Below is a small trained network, with its code and all its weights. Each question gives an input and a target symbol and asks what happens when units are switched off, that is, made to give their printed mean instead of their output.

import numpy as np


def w(rows, s, z=0):
    codes = np.array(rows[::2]) - 128.0
    scale = np.full(codes.shape[1], s)
    scale[-1] = z or s
    return codes * scale


def f(y):
    return y / 2 * (1 + np.tanh(0.7978845608 * (y + 0.044715 * y**3)))


def softmax(a):
    e = np.exp(a - a.max(-1, keepdims=True))
    return e / e.sum(-1, keepdims=True)


def log_softmax(a):
    a = a - a.max(-1, keepdims=True)
    return a - np.log(np.exp(a).sum(-1, keepdims=True))


def net(x, mask):
    ids = ['Σβγδζθλμξπτφω'.index(c) for c in x.split()]
    T = len(ids)
    res = E[ids] + P[:T]
    u = 0
    for l in range(2):
        q, k, v = (res @ M[l].T for M in (Q, K, V))
        z = softmax(np.where(np.tri(T) > 0, q @ k.T / 2**0.5, -1e9)) @ v
        res = res + np.where(mask[u], z, O[l][:, -1]) @ O[l][:, :-1]
        u += 1
        y = f(res @ A[l][:, :-1].T + A[l][:, -1])
        res = res + np.where(mask[u : u + 4], y, B[l][:, -1]) @ B[l][:, :-1]
        u += 4
    return log_softmax(res[-1] @ U[:, :-1].T + U[:, -1])


Q, K, V, O, A, B = {}, {}, {}, {}, {}, {}
E = w([
[120,141,106,132],'Σ',
[124,143,70,157],'β',
[119,141,95,113],'γ',
[130,119,174,111],'δ',
[121,140,93,167],'ζ',
[123,135,159,87],'θ',
[62,254,222,193],'λ',
[127,127,166,111],'μ',
[133,118,177,123],'ξ',
[121,137,121,125],'π',
[141,107,141,131],'τ',
[126,129,133,143],'φ',
[124,129,221,70],'ω',
],0.025)
P = w([
[82,125,128,103],'0',
[152,67,144,121],'1',
[93,40,128,124],'2',
[47,95,115,105],'3',
[156,178,126,93],'4',
[221,90,135,120],'5',
[115,14,119,128],'6',
[3,162,109,115],'7',
[162,214,142,120],'8',
[160,113,123,165],'9',
[42,52,169,149],'10',
[62,196,104,122],'11',
],0.019)
Q[0] = w([
[40,109,136,139],'L0H0',
[100,249,124,103],'L0H0',
],0.017)
K[0] = w([
[92,249,145,134],'L0H0',
[199,161,139,142],'L0H0',
],0.018)
V[0] = w([
[120,154,2,61],'L0H0',
[145,118,68,251],'L0H0',
],0.0086)
O[0] = w([
[253,189,64,73,85],'L0H0',
[36,138,66,35,2],'L0H0',
],0.017,0.0071)
A[0] = w([
[206,149,123,138,129],'L0N0',
[46,65,168,190,104],'L0N1',
[139,149,145,254,123],'L0N2',
[140,135,183,62,253],'L0N3',
],0.0082,0.0063)
B[0] = w([
[162,212,129,87,176],'L0N0',
[117,157,85,70,251],'L0N1',
[123,128,170,54,252],'L0N2',
[148,112,7,176,184],'L0N3',
],0.011,0.014)
Q[1] = w([
[123,48,95,252],'L1H0',
[139,171,102,68],'L1H0',
],0.0034)
K[1] = w([
[173,110,75,75],'L1H0',
[119,230,1,117],'L1H0',
],0.0062)
V[1] = w([
[101,150,130,42],'L1H0',
[63,254,153,171],'L1H0',
],0.0078)
O[1] = w([
[140,117,133,90,254],'L1H0',
[225,6,107,133,184],'L1H0',
],0.017,0.0074)
A[1] = w([
[93,159,74,216,254],'L1N0',
[3,128,166,182,139],'L1N1',
[195,77,132,154,100],'L1N2',
[119,56,118,95,2],'L1N3',
],0.011,0.0086)
B[1] = w([
[171,6,154,192,174],'L1N0',
[40,188,61,179,168],'L1N1',
[70,162,124,83,224],'L1N2',
[173,216,137,182,244],'L1N3',
],0.011)
U = w([
[215,127,107,149,135],'Σ',
[152,106,119,26,169],'β',
[228,242,95,168,45],'γ',
[112,188,150,87,126],'δ',
[139,50,112,34,215],'ζ',
[217,254,218,187,83],'θ',
[171,156,137,85,2],'λ',
[127,182,154,104,145],'μ',
[96,164,135,66,126],'ξ',
[234,104,151,183,149],'π',
[142,165,135,135,145],'τ',
[127,60,159,155,249],'φ',
[108,127,228,84,47],'ω',
],0.0083,0.0067)

Each question gives the input, a string of symbols that net reads in full, and the target symbol t.
The units are the heads (2 rows each of Q, K, V and O) and the neurons (one row each of A and B). Each row of codes is followed by its name. A weight is (code - 128) times the scale printed after its matrix; where a second scale follows, it is the last column's (O, A, B and U).
mask holds one flag per unit, layer by layer, with each layer's heads first. A switched-off unit (its flag False) gives its mean, the last column of its rows in O or B, instead of its output. The means were averaged over made-up inputs and are rounded, as every weight is.
A unit's drop is (log p(t) with every unit on - log p(t) with that unit switched off) / (log p(t) with every unit on - log p(t) with every unit switched off).
The circuit of an input: a set's keep is (log p(t) with only the set's units on - log p(t) with every unit switched off) / (log p(t) with every unit on - log p(t) with every unit switched off). Starting from all 10 units, units are removed one at a time, each time the one whose removal leaves the highest keep (on an exact tie, the one counted first), for as long as the keep stays at least 0.8.
units of the circuit, in order: the units of the circuit, biggest drop first
unit that matters most: the unit with the biggest drop
k most important neurons: the k neurons with the biggest drops, biggest first
k most important neurons of layer l: the k neurons of layer l with the biggest drops, biggest first
input φ φ τ π, target φ: 2 most important neurons : [L0N2; L1N0]
input γ β φ, target γ: units of the circuit, in order : [L0H0]
input ζ θ γ β β Σ, target γ: units of the circuit, in order : [L0H0; L0N0]
input θ θ γ φ δ φ φ θ θ γ φ, target θ: units of the circuit, in order : [L0H0; L1H0]
input θ ω θ δ ω θ θ β, target ω: units of the circuit, in order : [L0N2; L0H0; L1N3]
input γ θ θ, target γ: units of the circuit, in order : [L0H0; L0N2]
input δ λ φ θ θ θ θ β π τ, target β: units of the circuit, in order : [L1N2; L0H0; L1H0; L0N2]
input ω λ θ φ, target β: 3 most important neurons : [L0N1; L1N3; L0N2]
input φ δ ω γ μ ω φ φ ξ π λ, target β: units of the circuit, in order : [L1H0; L0N1; L0N2]
input θ θ θ δ ζ, target θ: 3 most important neurons of layer 0 : [L0N1; L0N3; L0N2]
input Σ θ λ θ π Σ π θ π γ δ ω, target β: units of the circuit, in order : [L0H0; L1N3]
input φ φ ξ, target φ: 3 most important neurons : [L0N2; L1N0; L0N0]
input γ ζ φ γ ξ φ, target φ: 4 most important neurons : [L0N2; L0N1; L1N3; L1N0]
input θ π γ γ τ, target π: 3 most important neurons : [L0N2; L0N1; L1N0]
input π ξ γ Σ π θ λ φ φ π, target ζ: units of the circuit, in order : [L1N3]
input γ τ γ θ φ π τ ξ ω θ φ θ, target ω: units of the circuit, in order : [L0H0; L0N2; L1N3]
input θ θ θ θ δ ζ π, target θ: units of the circuit, in order : [L0H0; L1H0]
input φ ξ ω π γ ω, target ω: 2 most important neurons : [L0N1; L0N2]
input φ ζ θ, target φ: 3 most important neurons : [L0N2; L1N0; L0N0]
input λ θ θ φ Σ γ θ φ δ τ θ ω, target β: units of the circuit, in order : [L1H0; L1N2]
input φ ζ γ φ π ω τ ξ π τ φ θ, target π: 3 most important neurons of layer 1 : [L1N0; L1N2; L1N1]
input θ θ θ π φ γ ξ τ δ θ μ φ, target δ: unit that matters most : L1H0
input π θ φ θ φ θ θ γ, target φ: units of the circuit, in order : [L1N0; L0N2; L1H0; L0N0]
input ζ θ λ θ Σ θ φ θ, target ζ: 3 most important neurons of layer 0 : [L0N1; L0N2; L0N0]
input Σ θ γ π π φ, target γ: units of the circuit, in order : [L0H0; L0N0]
input θ φ θ ζ θ ω θ φ τ, target ω: 3 most important neurons : [L0N2; L1N3; L0N3]
input π ξ λ γ φ, target β: 4 most important neurons : [L1N2; L0N1; L1N3; L0N2]
input θ τ ω λ γ φ γ θ θ, target ζ: unit that matters most : L0H0
